[[ 21  -8 -14 -18   6]
 [ 19  -2 -15  -9   8]
 [  1 -31  -1  -5  41]
 [ -3 -31  -2 -10  40]
 [ -5 -43  18 -26  49]
 [ -7   7  -4 -46  17]
 [-13 -13 -11  13  26]
 [ -8 -24 -10  -1  40]
 [  7 -12  -6 -33  23]]
->
[[  7 -12  -6 -33  23]
 [ 21  -8 -14 -18   6]
 [ 19  -2 -15  -9   8]
 [  1 -31  -1  -5  41]
 [ -3 -31  -2 -10  40]
 [ -5 -43  18 -26  49]
 [ -7   7  -4 -46  17]
 [-13 -13 -11  13  26]
 [ -8 -24 -10  -1  40]]

[[-35  36  13  12  39]
 [  1 -16  33  35 -42]
 [ 27  -8  50 -26  20]
 [-32  22  33  14 -38]
 [-41  42  17   3  24]
 [-29  14   2  49  28]]
->
[[-29  14   2  49  28]
 [-35  36  13  12  39]
 [  1 -16  33  35 -42]
 [ 27  -8  50 -26  20]
 [-32  22  33  14 -38]
 [-41  42  17   3  24]]

[[ 19 -36  13  11 -42  13 -44   0  14   9  -1  23   7 -30]
 [-19 -20 -18 -14 -16 -18 -16  39 -18 -13  34 -20 -11 -14]]
->
[[-19 -20 -18 -14 -16 -18 -16  39 -18 -13  34 -20 -11 -14]
 [ 19 -36  13  11 -42  13 -44   0  14   9  -1  23   7 -30]]

[[-30 -21  16  -7   6 -26 -20  30  17 -19  34  -4  -3 -25]
 [-12  12  31 -33 -16  -5  19  48  14  -8  13 -40  15  -3]]
->
[[-12  12  31 -33 -16  -5  19  48  14  -8  13 -40  15  -3]
 [-30 -21  16  -7   6 -26 -20  30  17 -19  34  -4  -3 -25]]

[[  4  24 -10  -2  -2 -20  -4  -8 -29]
 [ -6  34 -39 -29  15  -3 -13 -46 -16]
 [-10   2 -24 -23  16  22  -7 -31  21]
 [ -7  33 -42 -31  17   1 -14 -49 -11]
 [ -7 -18   0  -6   6  22   1  -4  29]
 [ -5  35 -37 -26  13  -7 -12 -42 -19]
 [  3 -34  33  23 -10   9  12  38  21]]
->
[[  3 -34  33  23 -10   9  12  38  21]
 [  4  24 -10  -2  -2 -20  -4  -8 -29]
 [ -6  34 -39 -29  15  -3 -13 -46 -16]
 [-10   2 -24 -23  16  22  -7 -31  21]
 [ -7  33 -42 -31  17   1 -14 -49 -11]
 [ -7 -18   0  -6   6  22   1  -4  29]
 [ -5  35 -37 -26  13  -7 -12 -42 -19]]

[[ 26  14  22]
 [ 42  -7 -29]
 [-19  29 -10]
 [ 21  -4  18]
 [ 19 -17  15]]
->
[[ 19 -17  15]
 [ 26  14  22]
 [ 42  -7 -29]
 [-19  29 -10]
 [ 21  -4  18]]

[[-13   9  21  -9  -2  -2  12 -13   7  -6]
 [  2   6  -1   4 -10  15  10  -4  12   4]
 [  5  -1   4   6  18 -17  -8   0  -8   7]
 [ -7  -7  -5   7   9 -12  -5   9 -14  -1]
 [ -9  18   2  49   7  -6  -9   0  -6  -5]
 [ -3  -4  -7  24  16 -20 -29 -13 -16   3]
 [ 25  -2  -6   1  12  -7 -19   1  -3  11]]
->
[[ 25  -2  -6   1  12  -7 -19   1  -3  11]
 [-13   9  21  -9  -2  -2  12 -13   7  -6]
 [  2   6  -1   4 -10  15  10  -4  12   4]
 [  5  -1   4   6  18 -17  -8   0  -8   7]
 [ -7  -7  -5   7   9 -12  -5   9 -14  -1]
 [ -9  18   2  49   7  -6  -9   0  -6  -5]
 [ -3  -4  -7  24  16 -20 -29 -13 -16   3]]
---
[[ 42  -8]
 [ 29  -4]
 [-10 -17]]
->
[-8 29]

[[-24  -5   4  16 -43]
 [-18 -11  -9  34 -49]
 [-21 -32  -8  24 -45]]
->
[-43  34  -8]

[[ 32  -1]
 [ 37   0]
 [-26  44]]
->
[-1 37]

[[  0  47]
 [ -6  19]
 [  6  -1]
 [-18  -6]]
->
[47 -6]

[[ -9 -35  12   2]
 [-21 -13  17   9]
 [ 11  40   5  18]]
->
[ 2 17 40]

[[-32  17  20 -32  19]
 [  9 -17 -20  10 -20]
 [ 38 -18 -20  37 -20]
 [-41  20  22 -40  22]
 [-20  10   6 -19   8]]
->
[ 19  10 -20  20 -20]
